Below are the code and all the weights of a small trained network. Each question names an input and a class and asks about switching units off, where a switched-off unit gives its printed mean instead of its output.

import numpy as np


def w(rows, s, z=0):
    codes = np.array(rows[::2]) - 128.0
    scale = np.full(codes.shape[1], s)
    scale[-1] = z or s
    return codes * scale


def f(y):
    return np.maximum(y, 0)


def log_softmax(a):
    a = a - a.max(-1, keepdims=True)
    return a - np.log(np.exp(a).sum(-1, keepdims=True))


def net(x, mask):
    res = np.array(x, float).reshape(1, 8) / 4 @ E
    y = f(res @ A[0][:, :-1].T + A[0][:, -1])
    res = res + np.where(mask, y, B[0][:, -1]) @ B[0][:, :-1]
    return log_softmax(res[-1] @ U[:, :-1].T + U[:, -1])


A, B = {}, {}
E = w([
[119,217,33,85,72],'x0',
[221,238,222,227,164],'x1',
[158,140,65,170,144],'x2',
[207,47,146,199,48],'x3',
[122,86,182,9,123],'x4',
[176,121,133,177,66],'x5',
[14,87,30,170,254],'x6',
[30,101,139,137,41],'x7',
],0.0062)
A[0] = w([
[101,208,148,207,212,206],'n0',
[96,138,161,171,69,99],'n1',
[159,156,92,69,88,1],'n2',
[109,55,170,114,192,173],'n3',
[94,160,5,167,136,83],'n4',
[65,137,158,106,77,91],'n5',
[222,80,118,172,170,165],'n6',
],0.023,0.002)
B[0] = w([
[189,250,50,130,99,251],'n0',
[87,186,99,120,79,176],'n1',
[196,171,165,93,146,180],'n2',
[104,125,44,135,170,225],'n3',
[36,75,54,131,116,244],'n4',
[199,49,94,124,129,197],'n5',
[187,121,115,184,95,210],'n6',
],0.022,0.017)
U = w([
[100,127,44,83,184,239],'0',
[152,112,124,180,158,50],'1',
[192,157,212,53,179,78],'2',
[31,129,254,117,187,57],'3',
[206,164,123,135,63,241],'4',
[113,27,66,128,126,119],'5',
[68,77,210,137,168,26],'6',
[38,125,134,148,79,3],'7',
],0.0076,0.0047)

Each question gives the input, the list of numbers given to net, and the class t.
The units are the neurons (one row each of A and B). Each row of codes is followed by its name. A weight is (code - 128) times the scale printed after its matrix; where a second scale follows, it is the last column's (A, B and U).
mask holds one flag per neuron, in row order. A switched-off neuron (its flag False) gives its mean, the last column of its row in B, instead of its output. The means were averaged over made-up inputs and are rounded, as every weight is.
A unit's drop is (log p(t) with every unit on - log p(t) with that unit switched off) / (log p(t) with every unit on - log p(t) with every unit switched off).
The circuit of an input: a set's keep is (log p(t) with only the set's units on - log p(t) with every unit switched off) / (log p(t) with every unit on - log p(t) with every unit switched off). Starting from all 7 units, units are removed one at a time, each time the one whose removal leaves the highest keep (on an exact tie, the one counted first), for as long as the keep stays at least 0.8.
circuit, biggest first: the units of the circuit, biggest drop first
most important unit: the unit with the biggest drop
top k neurons: the k neurons with the biggest drops, biggest first
drop of u: that unit's drop, to one decimal
input [-8,-2,4,6,8,-6,3,-5], class 5: top 2 neurons	[n0; n6]
input [5,4,4,0,6,-5,-8,3], class 2: circuit, biggest first	[n0; n2; n4]
input [-3,3,-4,-7,-7,3,6,-4], class 4: circuit, biggest first	[n0]
input [-8,-5,-6,6,-6,-2,1,-6], class 1: circuit, biggest first	[n4; n0]
input [7,-8,3,6,4,3,-7,-1], class 2: top 2 neurons	[n2; n0]
input [-1,-2,6,2,-3,2,-1,8], class 7: circuit, biggest first	[n1; n3; n0]
input [5,-8,-6,6,6,1,1,-8], class 2: top 3 neurons	[n4; n2; n0]
input [1,2,3,4,7,1,4,4], class 5: top 2 neurons	[n0; n2]
input [-1,-2,4,2,-2,7,4,-7], class 4: top 3 neurons	[n6; n3; n5]
input [-1,-2,5,-7,3,-8,-1,7], class 5: top 2 neurons	[n0; n5]
input [2,4,2,2,-4,-5,5,-5], class 4: top 2 neurons	[n0; n6]
input [-6,-3,3,6,6,1,1,-8], class 5: top 2 neurons	[n0; n3]
input [-7,-4,-1,5,-8,5,1,1], class 4: top 4 neurons	[n4; n6; n1; n5]
input [0,-4,7,-2,6,-6,-4,6], class 5: top 2 neurons	[n0; n5]
input [0,-8,8,3,-8,-4,6,4], class 5: most important unit	n4
input [1,-6,0,-5,0,0,5,0], class 5: top 2 neurons	[n0; n4]
input [3,1,4,-5,5,-1,0,8], class 5: drop of n5	0.3
input [6,-4,-7,1,1,1,6,-1], class 5: drop of n0	0.5
input [-8,-7,-4,-8,6,1,1,2], class 5: drop of n5	1.4
input [5,8,2,-7,5,-8,-4,3], class 4: most important unit	n0
